Below are the code and all the weights of a small trained network. Each question names an input and a class and asks about switching units off, where a switched-off unit gives its printed mean instead of its output.

import numpy as np


def w(rows, s, z=0):
    codes = np.array(rows[::2]) - 128.0
    scale = np.full(codes.shape[1], s)
    scale[-1] = z or s
    return codes * scale


def norm(h):
    return h / np.sqrt((h * h).mean(-1, keepdims=True) + 1e-5)


def f(y):
    return y / 2 * (1 + np.tanh(0.7978845608 * (y + 0.044715 * y**3)))


def log_softmax(a):
    a = a - a.max(-1, keepdims=True)
    return a - np.log(np.exp(a).sum(-1, keepdims=True))


def net(x, mask):
    res = np.array(x, float).reshape(1, 2) / 4 @ E
    u = 0
    for l in range(2):
        y = f(norm(res) @ A[l][:, :-1].T + A[l][:, -1])
        res = res + np.where(mask[u : u + 7], y, B[l][:, -1]) @ B[l][:, :-1]
        u += 7
    return log_softmax(norm(res)[-1] @ U[:, :-1].T + U[:, -1])


A, B = {}, {}
E = w([
[15,253,184,234],'x0',
[147,138,93,193],'x1',
],0.012)
A[0] = w([
[145,180,153,221,163],'L0N0',
[73,64,187,28,252],'L0N1',
[19,129,91,206,106],'L0N2',
[191,117,46,83,40],'L0N3',
[203,22,172,96,174],'L0N4',
[189,255,178,182,136],'L0N5',
[52,168,144,94,138],'L0N6',
],0.008,0.0033)
B[0] = w([
[81,82,57,170,199],'L0N0',
[166,119,81,123,241],'L0N1',
[162,84,219,163,193],'L0N2',
[124,132,185,92,182],'L0N3',
[254,221,83,81,254],'L0N4',
[170,109,139,150,194],'L0N5',
[102,86,129,120,165],'L0N6',
],0.0093,0.0062)
A[1] = w([
[77,181,170,245,41],'L1N0',
[108,93,122,99,5],'L1N1',
[188,84,117,129,241],'L1N2',
[113,148,210,44,77],'L1N3',
[166,129,123,73,133],'L1N4',
[109,215,122,148,192],'L1N5',
[171,153,120,202,238],'L1N6',
],0.013,0.0015)
B[1] = w([
[244,86,234,125,255],'L1N0',
[90,149,171,108,122],'L1N1',
[173,215,97,126,203],'L1N2',
[75,100,36,114,146],'L1N3',
[141,63,207,150,207],'L1N4',
[147,91,129,140,143],'L1N5',
[2,129,156,96,184],'L1N6',
],0.0097,0.0093)
U = w([
[77,217,53,164,64],'0',
[249,152,62,79,201],'1',
[126,101,221,206,230],'2',
[27,64,79,61,53],'3',
[94,133,60,211,2],'4',
],0.02,0.0073)

Each question gives the input, the list of numbers given to net, and the class t.
The units are the neurons (one row each of A and B). Each row of codes is followed by its name. A weight is (code - 128) times the scale printed after its matrix; where a second scale follows, it is the last column's (A, B and U).
mask holds one flag per neuron, layer by layer. A switched-off neuron (its flag False) gives its mean, the last column of its row in B, instead of its output. The means were averaged over made-up inputs and are rounded, as every weight is.
A unit's drop is (log p(t) with every unit on - log p(t) with that unit switched off) / (log p(t) with every unit on - log p(t) with every unit switched off).
The circuit of an input: a set's keep is (log p(t) with only the set's units on - log p(t) with every unit switched off) / (log p(t) with every unit on - log p(t) with every unit switched off). Starting from the 12 units with the biggest drops (on a tie, the unit counted first), units are removed one at a time, each time the one whose removal leaves the highest keep (on an exact tie, the one counted first), for as long as the keep stays at least 0.8.
circuit, biggest first: the units of the circuit, biggest drop first
top k neurons: the k neurons with the biggest drops, biggest first
k most important neurons of layer l: the k neurons of layer l with the biggest drops, biggest first
drop when u is switched off: that unit's drop, to one decimal
input [3,-8], class 3: circuit, biggest first -> L1N3
input [-1,5], class 0: circuit, biggest first -> L1N0, L1N6
input [0,1], class 2: top 2 neurons -> L0N4, L0N1
input [-1,7], class 0: top 2 neurons -> L1N0, L1N4
input [1,-3], class 3: top 3 neurons -> L0N4, L1N0, L1N4
input [0,0], class 0: top 3 neurons -> L0N3, L1N0, L0N4
input [1,-8], class 3: 2 most important neurons of layer 1 -> L1N0, L1N3
input [1,-7], class 3: drop when L0N4 is switched off -> 0.6
input [0,5], class 2: drop when L0N4 is switched off -> 2.1
input [2,-7], class 3: drop when L1N1 is switched off -> 0.0
input [0,6], class 2: drop when L0N1 is switched off -> 0.1
